Each row has a class, written after it.
[-29 -30 -33  -5  60  -7  10 -48 -14  19   0  10   0  12  11 -40  24  25
  32 -10 -38  -3   0 -17  10   1 -31 -37  22  47  -1 -22  -3 -39]
Q_625
[-13 -23 -14  40  87  11  -6 -66 -30  42 -22   1   4 -31  16 -52  27   5
  -5  -7 -34  -1 -11 -38  -1 -22  -9 -18   9  19 -32   6  -4 -30]
Q_823
[  6 -51  -8 -31 -23 -31  26 -29  -2  36  27  -4 -20  41  28 -29   3  15
 -16 -10  61  38 -25  15  20 -29  -5 -20 -11   3  20  26 -25  -9]
Q_625
[-44   8  -6 -13 -26  18 -29 -15 -23  13 -12   9 -26 -16   7  16  -1  56
 -14   3  28  29  31   5  22 -10  -5 -26  -2  -3  26  40 -86  34]
Q_631
[ 43 -16 -15 -10   0  -3   3  -6  -5   4  21  -3  -1   5 -10  13 -25 -15
  -1  -7  27  45 -50   1  20 -12  58 -50 -29  30  -6 -24 -17 -33]
Q_895
[-17 -23 -25 -13  17 -22  21 -29   1  14   0 -21  32  -7  17  26   9  28
 -44 -11  36   1 -35 -90  49 -20  47 -32  14  20 -22  14 -66  10]
Q_823
[ 38   0 -16 -28 -62  38 -31  45 -11  47  26   4 -47  18  27  34 -17  15
 -28 -24  73  60 -98  -1  12  15  68 -10   0   7  10  28 -49 -32]
Q_913
[  -7  -30    4   -1  -30    8    0  -49   -4  -19  -27   12    0   17
  -32   12    0   20    8   -6   -5   23    8  -18   20  -13   55   -9
  -15    0   -5  -17 -102   12]
Q_914
[-14 -28 -19  13 -70  13   8 -36 -23 -25  -3  -9  -5  59 -11  16   5  40
 -20  40 -38  38 -12  32  16 -16  47 -15  16  16  16 -27 -55  43]
Q_516
[ -1 -64   8  -6 -12   3   1  -9   5   4  18  15 -43  24 -13 -17 -10  52
  -3 -11  -3  41  -2 -13  33 -25  26   8  18  -7   3 -44 -70  22]
Q_272
[ -6  -9   1   0   0 -14  -8  11  14 -26  26   6  -2  -4  -1 -10   8  10
   4  18  21  19  11 -31  23 -12  34 -17 -18  -3  41 -43   6  22]
Q_406
[-20 -20  -8 -25  42 -15 -16 -38  -8  -8 -14  25  14 -16  -9 -29  35   5
   4 -19 -20  -8  13 -69   7 -18   2  19  27  23 -11  -7 -25   1]
Q_516
[-22 -16 -28   3  -4  52 -21  -1 -20 -19   3  18 -43   5  -8 -40 -21  19
 -10  -5  -9  14   0 -15   8  -3  26 -38 -13  13  11  -6 -34 -14]
Q_406
[ -1 -18 -21  21  19  28 -11 -54 -32   4   3   0   7   0 -18 -19   9 -26
  61 -18 -60 -17   7 -19 -17 -13  36 -13   6  18   1   9  10 -41]
Q_914
[ -8 -67  -6 -34 -70  -5 -63  39 -19 -17  13  16 -20 -16 -50  17  16  36
 -17 -20  58  21  25 -45  22   1  26  -1 -10 -13  19 -56 -90  35]
Q_895
[-23 -57   8   1 -29  41 -26  20 -40 -48  35   1 -78  47 -10 -54  29 -10
 -31   1 -16  34 -12 -11 -12  11  54  -9 -11 -23  51 -61 -47  13]
Q_272
[-38  -7 -25  16  -7  28 -22 -31 -29   3   2  29 -11  47   4 -40 -44  24
 -13  28 -38  30  -9 -19  33 -24   6 -30  -4   8 -16  -8  16  -9]
Q_895
[-32 -29  -1   1  34   3 -34 -56 -55   6  10  -1  21 -20  18 -37  19 -38
  24  -7 -52 -19  -7 -36 -15 -39  36 -11  21 -17  16  14   9 -33]
Q_162
[  6 -24 -13   5 -23  14 -21 -19 -24  -3  -8  32  24   5  -9   7  20  26
   3 -28 -10  19   0 -40  16 -14  43 -22   9  -9 -11 -54 -39   2]
Q_272
[ -9 -23  -7 -37  15  21 -13  27 -22  13  20 -15 -41 -33   3  -7  43   8
 -34  17  70  19 -16  16  10  -6  21 -22  -9  30  45   0 -45  43]
Q_17
[  6 -15 -56 -44 -46  -6  29   7 -39  70  40 -29 -10  33   4  20  32  36
 -22  21  29   9 -45   2   8 -21   5 -36  31  15  -4  36   6  19]
Q_895
[ 23 -13 -12  23  16   6   7 -24 -23 -47   7  -3 -21  33  -1   0  16  34
 -25 -44 -18  14 -41 -37  49 -17  30  25  30  -2  -6  -5 -22  16]
Q_914
[ -8  -7  -4 -18 -28  12   1  20  14  40  30 -12 -28  16   1   6   6  32
 -13   8  16  31 -29 -13  23  16  33 -44   1   1   8 -23 -31  -4]
Q_913
[-11 -27  -6  -2   2 -20 -23  38   3 -36  38  -7 -52 -26 -18 -51  47   8
 -20   9  62  33 -43 -49  57  -4  21  22 -16 -23  62  -5  -8  13]
Q_631
[  4  33   0  22  17  20 -13  -3 -27  18  -1 -10  -4 -45  19  -4   1  18
   7 -50  -7   6  11 -29   8  -1   7  -2  28 -11 -18  62  -9  -7]
Q_162
[-26 -28 -18  -6 -58  38 -16  18 -12 -19  26  18 -43  43  11 -35  -8   8
  -4   6  41  43 -37   1  20  -7  15 -22 -27 -21  27 -11 -14  -6]
Q_516
[ -9 -11  -8  -2  85   9 -11 -18 -32   3 -31  16 -20 -19  14 -25  -3   7
 -23 -42  -8  -1  43 -74 -25   0 -27   2  13  43 -24 -11  -5 -14]
Q_272
[-62 -29   1 -14  41  33 -22   1 -33 -25  23 -13 -45  26 -23 -55  34  11
 -49  24 -12  29  26   1  44  27 -21 -28   2  20  13  20 -29  21]
Q_895
[-21 -40  -5  -6 -31  31 -19   2 -20  29  28 -24 -33  50 -33 -41  -3  -5
 -34  57 -16  48 -35   7  28 -13  67 -72 -26  -3   5 -40  -6   0]
Q_162
[ 13 -79  16  -8  -7   4   2  -1 -21  44  30 -25  -7  17  -9 -15 -25  27
 -43  30 -22  48  13   5  41 -28  49 -36  25   5  -5  16 -14  17]
Q_823
[-15 -12  -8  43  59   9 -24 -25 -38   1  -5   4 -18 -12   2 -43  44  17
  49 -59 -33  19  10 -43  -4   8 -20 -19  15   2  -7 -44 -14 -37]
Q_625
[ -9 -49  -1  11  -4  21 -24  70 -33 -28   1  -2 -51   2  26  -8 -25  35
 -68  -8  46  46 -20 -36  20  26   6  -8   0  -7  18 -24 -30  11]
Q_895
[ 12 -50 -21 -28  13 -25  13 -27   9  14   5 -14 -11 -19   6 -31  -8  31
 -89   9  31 -16 -24 -38  45 -25  26 -12  11  36  12  15  -3  19]
Q_17
[-54   2 -17  13  49  17 -49 -26 -50  17  10  10 -33  16  30 -43  20  18
   9 -55 -12  11   0 -23  -1 -20 -41 -18  16  12  -1 -19 -20  -7]
Q_625
[-16 -37 -18  30  60  45   0 -64 -32  -9 -21   2  -3 -29   2  -9  22  22
  30  -7 -34 -10   5   8  26  -2  -6 -31   7   8   4  39 -30 -30]
Q_914
[ -2  -9 -22  29  50  13  11 -54 -41   4 -26  10  32 -28  11 -13  23  16
  35 -42  -2  12  26 -53   7   4 -20 -30   5  18 -34  23 -15 -47]
Q_823
[-18 -90 -12 -30  28  11   5   3 -22  14 -15  -2   8   3 -24   2 -18   5
 -28  66  15  44 -66  -2  59 -13  33 -41  -4   0 -17  -1 -50 -36]
Q_895
[  5 -30 -11  -1 -40  12 -69 -19  17  25  25  -7 -51  14  16   4 -10  16
 -36  11  16  -7  -1  10 -16  33  25  15  -5  47  51  30 -20   0]
Q_162
[-28 -55 -16 -13 -26  36  -2   4 -11 -33  27 -18   4 -15 -42 -24   6  -8
  27 -10 -28  14 -18 -18  49  20  60 -68   3 -10   9   1 -48 -50]
Q_516
[ 10  -7  12  -7  44   4   5 -24 -16  -9  -2   2 -14 -43  -5 -13  28   1
  26 -10 -28 -13  23 -17 -12   0  12   7  21  -2  19   8 -13  -6]
Q_17
[-21  23   1 -16 -63  65 -61   1 -23  22  14  33 -22 -12   0  13  33  26
   7 -20   5  16  18  -2  -1   6  49 -35  -1 -21  20  14 -76  23]
Q_913
[-43 -20 -27 -14  34  38 -39 -26 -46   3   2  11 -16 -17  -8 -36  54   3
   2  15  29  21  -9 -26  39  -4  15 -41 -19  27  30  19 -25  -5]
Q_914
[-38 -26 -13  -4 114  -1  -3 -56 -24 -31  -7   5  16 -21  20  -8  12 -10
  -2 -15 -20 -25  -9 -29  27 -22 -31   3  20  27  -4   6  -9 -24]
Q_272
[-17 -25 -24   2  10  10 -10 -17 -56  13   9  27   6  -9  -9 -83  12  10
  19   4 -44  28 -14 -29  19 -42  26 -34  17 -17   1 -29  33 -30]
Q_406
[-58   4   3 -33 -18   5 -12  37 -11 -16  23  19 -10  16 -12 -82  10  -5
 -43  34  -4  22  -3  28  31 -15  19   4   5  32  27 -57  -7  63]
Q_17
[-36 -43  -5 -26 -26  13 -10  20 -39 -53  36 -15 -12  26 -10 -23 -10  -1
 -64  -5  22  37  -3 -12  53  -4  42 -49  -8   6  21  -5 -49  25]
Q_895
[  0   6 -19  48  34  48 -19 -31 -42  16  -6  13 -18 -20  13 -30  23  12
  50  -9 -63  -1 -16  -5  -5   5  11 -16  16  -9   8  15  28 -40]
Q_914
[-56 -12 -17 -28 -42   2 -26  -7 -13 -25  17  12 -35  21 -31 -42  14  14
 -18 -20  20   9   5 -19  19 -21   5 -19 -22  -9  20 -38 -74  24]
Q_631
[ -5  -9 -15  -4 -48   4  -2  50 -41 -38  17  -7   2 -18   5 -13 -16   5
 -40 -15  13  22 -56 -17  50 -21  70 -12  13 -15  24 -15 -20  20]
Q_914
[-11  10 -14 -15 -48  -9  -9   7 -19 -10  13  15 -18  14  -1 -32  -9 -42
  -5  40   3 -28 -19 -17 -24 -59  32  56 -13 -14  34   7  40  44]
Q_914
[-28 -14  -5  25  54  12  -4 -52 -36  -2 -28   9   3 -16  -4 -23  14  -4
  55  22 -47   8  19 -11  -2 -18 -12 -21  -1  -2   2   7  -5 -32]
Q_625
[-22  15 -14  -8  29   4 -26 -56 -52  10   7   5  -8 -16   8 -43  25  -7
  -1  -3 -35   2 -10  10  -8 -21   5 -32   5  -7  18  19   1 -30]
Q_406
[ -6 -30  13 -19 -22   9 -16   9 -31 -28   6   5 -11  53   1  -1   8  26
 -51   5 -13  44  24   6  13  13   6 -28  11   3  12 -35 -11  25]
Q_516
[ 17  24 -23 -15   4   5  15 -65  18  15 -12  57  -4   5 -36 -52  31 -28
  45  59 -20 -12 -22   5  -4 -64  13  24 -32 -11  -1  30  28  -4]
Q_631
[-20 -55 -22 -20 -16  -7  25  26   4 -56  26  17 -37  -3 -11 -78  28  25
 -21   4  18  10  -9 -15  22  -1  17 -12  -6   6  47 -67 -34  19]
Q_406
[-33   0 -38  39  48  34  -1 -15 -49 -19 -13  13 -22 -17 -21 -33  32  36
  50 -13 -29   3  16 -13  11 -27 -58 -17   6  -9 -10 -31  10  -2]
Q_631
[ -4   3   2  -7 -11   7 -53   5 -52  21  24 -40 -45 -39 -26  17   6  11
 -14 -14  41  31 -13  19  14 -47  17 -37 -18 -16  10 -18 -50  33]
Q_162
[  7  44   2 -14  25  -2 -13 -63  18 -18  -3  41  20  11 -42 -18   8 -31
  23  34 -22 -21   5  11  29 -50 -30  33 -28 -11 -27  14  53  -1]
Q_913
[-23 -14   5  -5 -16  -8 -66  39 -19 -39  37 -27 -34  16   1  44 -49   5
 -42 -27  15   6  15 -14  12 -45  34  -6  -3  26  35 -69 -48  75]
Q_625
[ 17  -2 -38  -7   3  26  15 -24   8  14  22  -3 -15 -26   6 -12  -9  19
  22  -7  15   2 -38 -19  41   5  40 -14  15  40  15  75   0 -38]
Q_17
[ -3 -16  -3  26  66   5 -15 -71 -79  -1 -15   2  20 -23  12 -30  23  -4
  19  -4 -77  24 -18 -34   8 -20  20 -30  33  -6  -3  -8  30 -64]
Q_913
[-31  27  -8  -2  42  28 -40 -54   0  -5 -12  38 -14  -1  -8 -70  29 -25
 -42  42  15 -27 -27 -12  38 -43 -17  37 -30 -16  -2  53  40  21]
Q_17
[  9 -29  -8 -18 -26   1 -14 -51  33   0  38  35 -32  51  12 -53 -15   1
   7 -28 -19 -11 -47 -50  17 -13  44  31  10 -14   6  28  -8 -42]
Q_162
[-33   3 -20  27  17   7  10 -27 -34 -21 -11  -3 -15  -8   6 -32  26  21
  27 -10 -48   1  -7 -48  -3  -7  -8   6  32 -13  -1  -4  -7 -10]
Q_516
[ 14  14   0 -27  10 -12   1 -49  -3  -3   8 -19 -26  19  11  20  25  28
 -61 -38   9  27 -40  35  18   2  17 -21  16  36  -3  11 -89  18]
Q_516
[-14  24 -11 -41 -52  -6 -20 -48  -1 -14  10  26 -27  17 -38 -38 -18 -34
 -13  26  34  -5   6  22   9 -27 -17   9 -58 -14   4  58 -11  -5]
Q_895
[-37  18 -19 -18  18  19 -25  32  12 -12  51  -8 -39  -6 -14 -52  -4 -22
 -23  16   7   7 -37 -11  32 -30  28 -46 -26  30  20 -51  17  28]
Q_516
[-20   9 -24 -52   1   3 -29  29 -13  10  35  33 -13   1 -23 -47  17 -10
  15  15  28  47 -59 -10  31 -32  50 -35 -17  24  18 -68 -21  -4]
Q_406
[ -8  21 -20 -15  72   5 -44 -49 -36   5 -28  39  25 -29  17   3   8  18
  -5  -6 -12   7  -3 -42  20 -18   0 -10  18  31  -7  27   0 -27]
Q_406
[-27 -26  -5  -5  16  21 -18 -54 -29 -12  -3  45   0  23  -4 -45  24   2
  39   9 -70   0  37 -22  -9 -18  11   7  23  -2  21  16  -5 -15]
Q_631
[-19 -18 -19  34  41  47   7  -5 -50  -5 -20  -5  19   3  -1   8  -3   2
  48  12 -26  12   0   0  22   1 -18 -26   5  -8 -15  21  37 -38]
Q_914
[ -6 -33 -22  -6 -55  49  -9  29 -30  28  51  15 -13  21  10 -62  -6   3
   0 -14   9  38  -2   5  19   1  37 -46   1   9  10  21  10 -15]
Q_823
[-15 -80 -26 -66  12  42  11  22 -23 -29  50  19 -73  16 -22 -43  -7  18
   3  -7  38  34   5   6  30  -4  -2 -57 -16  37  26 -11 -59  -9]
Q_895
